[128 = 0]

[107 160 137 136  99 157 128 125 136 137 112 162 155 127 124 130 144 141
 135 119  80 158 123 111 103 147 140  93 118 113 128 127 107  95 128 137
 167] => Nipet + ketet
[137 128 129 127 127  99 101 126 134 111 127 109 134 124 118 129 127 126
 124 133 136 116 118 124 134 152 211 125 114 146 139 121 132 131 127 121
 125] => mafir + Vuge
[135 124 153 125 164 170 110 122 158 113 121 156 149 122 152 144 128 134
 132 116  71 135 168 120 129 134 239 132 113 140 134 115 131 134 112 119
 127] => Fiv + Vuge
[136 153 102 126 113 142  80 121 135 124 132 147  98 102 122 123 136 124
 120 145 114 150 153 123 118 156 142 105 116 135 120 113 147 111 123 136
 138] => Nipet + Vuge
[132 158 147 136 119 146 102 117 128 122 134 168 109 143 139 140 156 106
 119 137  89 123 161 118 127 112 110 124  98 141 144 124 121 106 113 134
 132] => Nipet + Vuge
[134 166 133 126 158 148 135 128 130 157 103 148 149 145 127 132 110 117
 148 116  99 117 153 115 148 111 252 106 139 156 129 108 120 139 130 131
 141] => Fiv + Vuge
[146 124 187 145 115 100 147 120 133 118 133 131 123 137 129 123 130 154
 131 147 137 148  98 128 134 130 174  95 142 144 120 127 127 117 130 120
 114] => mafir + ketet
[105  99 124 136 116 101 197 119 119 123 167 133 144 148 116 106 132 144
 132 149 165 130  83 103 133 133  58 114 152  83 118 137 122 117 137 135
 120] => mafir + ketet
[150 145 165 155 117  95  93 130 157  98 134 134 123 118 132 143 136 115
 122 166 114 126 113 124 152 155 212  94 102 146 125 147 123 128 121 121
 152] => zel + Vuge
[137 119 126 133 100 116 147 122 129 142 128 136 134 141 117 134 120 144
 130 115 116 144 105 139 126 153 200  78 140 138 122 120 126 121 113 137
 147] => mafir + ketet
[133 131 135 131 144  91 115 127  73 162 130 106 114 122 115 130 123 125
 138 138 141 135 110 118 129 150 180 105 127 139 109 134 135 136 124 129
 136] => mafir + Vuge
[132 124 144 135 125 104 128 118 145 108 133 126 127 148 133 148 126 117
 125 127 141 121 125 112 134 140 167 103 102 135 121 121 136 127 107 125
 115] => zel + Vuge
[115 133 156 118 173 182 117 125 122 162 133 170 168 159 135 134 124 147
 139 105 104 141 138 114 127 124 252  95 135 137 129 128 120  65 106 136
 133] => Fiv + Vuge
[140 137 131 125 155 115  92  67 129 138 108 137  89 135 137 158 115  95
 127 113 114 121 141 107 133 125 238 122 117 142 133 130 133 152 124 128
 112] => Fiv + Vuge
[105 140 139 125 146 164 142 119 129 152 114 190 145 157 145 138 130 135
 131 118 100 141 134 131 133 108 198  78 122 137 133 125 130 135 126 130
 124] => Fiv + ketet
[134 106 108 123  90 100 129 135 118 129 125 126 106 139 118 123 131 131
 134 135 125 140  95 133 118 139 120 112 135 131 115 110 142 121 101 132
 128] => mafir + ketet
[124 156 150 134 137 145 112 129 147 133 109 166 140 146 151 142 142 136
 122 126  86 126 130 111 144 136 185  91 108 135 131 124 118 119 130 130
 130] => Nipet + Vuge

[109 127 131 148 139 131 129 156 106 128 119 142 109 134  98 112 120  96
  98 124 126 138 154 135 139 146  97 137 127 147 141 129 118 110 134 143
 150] => E + N
[140 132 135 137 124 167 121  92 137 125 127 125 135 125 129 137 176 119
  99 129  89 118 110 131 140 131 121 136 134 132 103 124 130  98 129 124
 153] => E + L
[122 123 133 124 140 133 136 125 112 129 115 141 111 112 102 117 143 132
 131 133 122 132 120 138 141 127 126 118 146 123 148 123 135 125 128 160
 154] => T + N
[120 128 135 115 127 163 135 137 119 137 115 122 121 126  98 119 134 133
 138 132 125 129 123 161 130 138 128 145 140 174 142 122 128 127 130 146
 142] => T + N
[111 116 131  91 121 143 125 118 128 123 122 121 145 116 104 140 151 155
 148 126 130 127  72 133 133 128 132 137 158 134 164 118 147 125 116 166
 136] => T + L
[ 96 117 139 106 136 134 112  88 120 119 113 111 112  70 110 119 127 183
 113 115 111 119  54 140 149 143 165 128 173 161 140 131 123 101 111 147
 181] => T + L
[128 120 134 112 130 149 139 129 111 137 115 130 111 104 106 119 120 152
 152 137 128 133 122 144 131 151 139 118 142 157 142 122 129 141 128 154
 142] => T + N
[119 120 135 139 140 118 128 101 141 127 126 115 128 107 108 121 137 137
 125 127 123 125  91 138 137 140 125 144 152 122 142 125 128 105 124 158
 148] => T + L
[139 121 137 112 127 160 130 134 115 133 111 133 125 114 107 122 140 141
 143 131 131 136 118 136 137 145 120 127 139 146 139 122 136 129 128 159
 144] => T + N
[135 120 129 127 130 151 120  95 119 126  91 141 129 106 131 121 155 168
 145 121 129 117  96 112 132 124 151 138 153 137 112 126 138 119 112 135
 149] => T + L
[106 126 130 127 132  85 128 145 114 109 124 142 143 138 134 126 158 120
 112 123 114 132 144 123 131 121 128 118 136 129 138 134 124 114 117 118
 147] => K + L
[139 121 132 133 139 108 114 114  97 129 112 137 116  59  81 117 145 155
 141 131 139 140 109 125 138 150 130 121 160 144 145 122 133 127 122 181
 162] => T + N
[100 128 124 118 128 137 122 147 119 118 123 134 115 132 114 116 105 136
 102 135 116 119 137 131 140 125 133 119 132 162 141 122 115 121 128 117
 150] => E + L
[136 122 135 133 129 122 117 105 127 108 122 118 129  92 119 124 140 148
 135 132 135 124  94 134 131 139 132 141 152 123 142 123 130 116 128 170
 146] => T + L
[138 127 128 114 129 187 134 131 130 136 118 127 112 120  97 120 151 139
 136 136 131 132 129 143 136 148 133 126 143 166 118 128 129 126 111 135
 149] => T + N
[119 131 130 132 121 130 141 137  85 121 118 142 112 118  93 118 138 115
 112 133 127 132 143 138 140 152 119 127 144 157 136 126 128 120 132 157
 163] => T + N
[144 126 138 136 125 163 130 103 112 136 115 132 122  98 103 104 158 141
 141 136 130 135 103 135 149 146 121 128 150 149 114 126 127 113 121 153
 154] => T + N
[122 125 140 114 150 121 125 145  97 126 116 155 114 102 103 121 142 106
 100 129 121 136 136 132 135 148 117 115 140 145 138 127 109 124 131 151
 157] => E + N
[111 145 132 130 137 129 121 120 127 121 122 130 130 121 124 137 159 124
 110 127 104 120 118 123 141 132 129 122 154 134 131 126 126 112 124 139
 155] => E + L
[ 98 129 137 118 134 138 125 130 118 129 122 129 107 117 103 124 117 129
 113 130 116 127 126 137 135 141 125 122 143 148 146 134 120 116 131 143
 155] => E + L
[112 130 129 128 131 156 135 159 154 135 117 146 107 143  90 119 110  96
 101 128 124 125 161 141 132 142 109 127 125 160 147 119 110 127 137 117
 156] => E + N
[138 128 135 115 105  57 131 108 103 136 113 122 124 102 108 123 143 162
 169 128 138 130 116 131 126 149 130 127 136 133 126 121 147 139 121 156
 155] => T + N
[125 123 146 128 135 139 128 133 109 125 118 126 119 104  98 123 142 133
 116 131 121 141 123 138 136 146 128 121 147 137 150 128 128 115 127 155
 157] => T + N
[125 122 118 114 128 117 125 121 103 126 115 133 101  89 106 112 108 164
 139 131 137 134 109 127 134 147 133 121 148 161 148 123 133 144 121 162
 150] => T + N
[115 128 128 125 137 140 124 138 105 135 112 143 100 118 100 113 101 130
 119 130 129 140 139 136 134 146 132 122 138 164 138 131 110 130 134 138
 151] => E + N
[106 133 135 119 129 149 134 150 111 126 118 141 114 134 103 128 117 107
 110 126 115 133 141 141 131 139 108 127 128 150 144 128 113 119 137 140
 142] => K + N
[111 128 148 102 133 149 129 129 112 123 117 148 109 116 102 122 109 143
 128 123 125 139 121 144 134 139 135 113 140 158 152 114 123 126 137 143
 150] => T + N
[106 122 135 109 147 118 132 145 103 117 115 137 122 113 105 120 124 157
 136 126 125 135 125 134 125 138 102 126 143 147 162 122 129 136 121 160
 143] => T + N
[136 126 126 136 135 137 133 119 122 133 112 132 123 103  92 113 135 140
 137 127 140 127 118 134 132 148 134 139 142 160 135 133 122 126 126 150
 145] => T + N
[143 122 130 123 133 175 134 121 108 136 110 129 114 104  91 119 144 145
 154 131 131 131 108 141 135 152 121 124 143 157 127 124 133 133 125 171
 147] => T + N
[129 121 128 133 135 117 131 128 105 130 114 142 121 107 102 118 152 137
 141 131 130 139 125 131 130 114 111 121 148 140 148 121 138 131 126 169
 138] => T + N
[132 123 130 133 132 127 129 123  98 133 115 141 118  93  97 129 161 128
 133 131 124 158 115 136 145 144 113 120 147 132 133 117 135 142 127 175
 151] => T + N
[115 127 132 137 135 116 121 138 122 119 117 133 120 143 128 115 151 121
  87 126 115 116 145 117 130 120 140 135 125 164 102 140 108 111 119  98
 158] => E + L
[121 119 139 109 132 132 121  97 126 127 115 121 128  80 111 123 146 174
 144 125 121 122  76 135 135 147 143 130 163 156 151 119 133 114 111 169
 151] => T + L

[143  89 114 127 134 174 140 130 125 134  86 124 134 114 131 112 111 103
 109 128 153 154 111 101 106 140 148 132  91 126 124 147 145 112 125 153
 130] => (85) + <55>
[124 105 103 118 118 153 137 132 132 128 122  71 128 126 126 120 124 152
 113 135 136 131 128 130  88 130 128 137 131 137 149 130 120 107 118 136
 117] => (85) + <58>
[131  83 110 123 103 146 171 140 133 122 129  95 122 118 116 128 127 145
 117 139 148 119 122 116  93 126 149 137 113 140 148 130 137 134 130 135
 129] => (85) + <58>
[129 105 110 109 132 158 137 118 121 127 132 134 127 125  91 114 118 123
 115 131 127 169 106  90 104 147 152 125 106 122 130 141 141 131 139 141
 132] => (85) + <55>
[138 133 109 112 145 134 157 151 124 145 101 139 121 136 105 128 120 117
 151  97 130 173 102  64  97 154 147 131 106 122 107 151 122 129 123 134
 157] => (79) + <55>
[116  98 130 121 111 162 163 131 131 141 133 126 139 124  56 104 121 131
 121 137 151 144 122 154 117 137 137 137 114 117 148 127 146 124 133 136
 114] => (74) + <58>
[138  86 118 131 112 181 160  63 122 121  84 132 144 112 154 127 108 131
 118 141 149 135 121 104 111 144 140 135  97 130 140 126 119 123 124 157
 131] => (85) + <58>
[134  92 115 133 149 153 155 130 130 121 106 131 143 144 154 118 116 111
 113 131 131 171 124  97 145 120 144 127  90 122 116 134 140 129 138 152
 127] => (85) + <55>
[132 104 128 130 132 137 159 138 138 146  95 134 130 129 113 115 119 127
 130 135 134 151 127  83 122 151 153 133  99 138 131 127 119 119 128 136
 127] => (74) + <55>
[130  85 116 133 103 161 152 127 136 113 100 142 121 117 147 131  97 152
 117 140 150 120 120 130  96 119 132 124 115 128 155 123 126 134 137 155
 111] => (74) + <58>
[136  98 108 126 154 153 153 120 137 122 108 134 131 131 126 119 107 126
 110 128 143 151 113 110 111 132 147 128 104 122 134 134 134 129 138 141
 108] => (74) + <55>
[129 128  75 116 129 111 129 129 149 104 142 124 141 121  70 132 116 125
 117 128 123 157 151  98  80 134 139 132 103 139 119 149 124 135 113 142
 149] => (85) + <55>
[130 117  91 118 125 129 138 136 135 120 115 131 121 123  97 140 112 124
  98 130 132 148 125  86  93 148 139 131 111 125 132 146 119 135 109 138
 147] => (85) + <55>
[143  89 106 137 147 150 152 146 141  99  86 138 126 134 147 122 115 101
 116 125 139 179 117 112 134 130 143 132  83 133 111 154 125 126 122 170
 136] => (85) + <55>
[130 107 105 127 140 153 146 133 133 127  89 128 145 125 149 136 106 125
 101 128 142 164 111 110 113 135 139 133  96 117 122 142 122 133 121 146
 132] => (85) + <55>
[ 92  85 124 126 158 127 156 123 143 119 125 135 155 129 103 115 122 129
  98 137 155 175 111  95 108 130 143 132 108 121 148 142 139 123 132 140
 122] => (85) + <55>
[131  85  84 118 132 146 136 111 154  92 132 129 143  96 110 105 125 131
 108 140 169 167 115 191  87 112 142 136 122 118 150 143 154 132 136 150
 123] => (74) + <58>
[134  93 114 127 143 126 146 129 139 106  77 126 138 134 112 124 118 107
 132  98 135 156 116 113 148 128 153 130  90 128 128 149 148 124 134 164
 127] => (74) + <55>
[124  73 111 130 109 164 164 135 135 124  91 137 120 120 116 118 133 133
 123 148 153 136 124 109  73 131 162 132 101 126 147 123 132 128 131 146
 113] => (74) + <55>
[152 145 115 124 141 117  94 120 127 133 143 136 129 149 109 131 120  99
 130 111 127 192 129  95 149 144 145 131 120 119  88 149 124 125  85 130
 145] => (81) + <55>
[138 142  56 127 144 115 103 122 136 119 170 137 133 172  97 125 108 124
 100 103 126 191 127 102 107 124 140 123  70 118  94 155 131 131 119 131
 169] => (81) + <55>
[120  96  97 120 132 149 183 119 125 138 151 138 118 108 100 110 123 147
 112 139 132 149 118 103  86  88 141 133 118 121 148 133 136 130 131 133
 121] => (85) + <58>
[119 101 136 121 132 146 150 122 129 131 139 129 126 130 129 113 140 137
 129 128 146 146 121 132 128 122 164 130 119 125 138 160 154 131 133 141
 123] => (74) + <58>
[113 105  94 109 121 124 150 135 136 125 181 138 131 127 103 134 115 142
 108 129 120 155 122  83  92 154 143 122 107 110 127 146 118 138 126 140
 146] => (85) + <55>
[138  95 104 126 142 146 141 122 123 108 111 131 132 131 131 119 112 104
 126 127 152 173 114 112 122 124 147 141 100 131 122 145 129 131 127 154
 138] => (74) + <55>
[135  86 121 122 121 154 169 131 165 117 111 130 140 125 112 116 113 106
 128 124 157 141 103 115 115 145 156 141  88 122 130 146 138 113 132 149
 129] => (74) + <55>
[145 110  94 121 137 121 149 137 130 148 106 124 121 139 116 127 103 123
  96 132 119 181 124  69 105 153 169 127  99 131  97 155 118 134 121 139
 149] => (85) + <55>
[118 175 125 134 160 113 146 111 131 146 136 131 115 161  86 124 111 112
 116 125 110 160 116  72  99 156 150 112 111 134 107 173 115 124 129 146
 135] => (85) + <55>
[131  95 110 130 135 124 160 136 127 141 121 148 124 146  98 127 126 123
 113 131 129 155 121  90 109 155 153 118 102 109 120 148 132 118 132 136
 132] => (85) + <55>
[108  97 138 134 147 152 169 135 113 137 102 130 113 141 135 124 112 113
 124 136 132 169 119  88 128 143 145 132 105 117 125 139 128 116 136 144
 130] => (74) + <55>
[130 117 115 114 131 150 145 120 135 112 135 126 123 103 136 121 133 135
 117 137 147 138 115 156  97 115 128 129 137 142 140 115 148 131 138 136
 100] => (74) + <58>
[137 152  99 119 115 159  99 122 129 123 155 127 127 123 126 127 128 137
 123 123 138 116 135  65  84 136 124 140 150 129 129 126 160 137 134 132
 149] => (81) + <58>
[135  94 112 128 123 141 148 128 127 113  99 133 124 126 125 124 109 135
 108 130 133 155 120  81 122 148 146 128 104 137 133 144 129 132 114 116
 136] => (85) + <55>
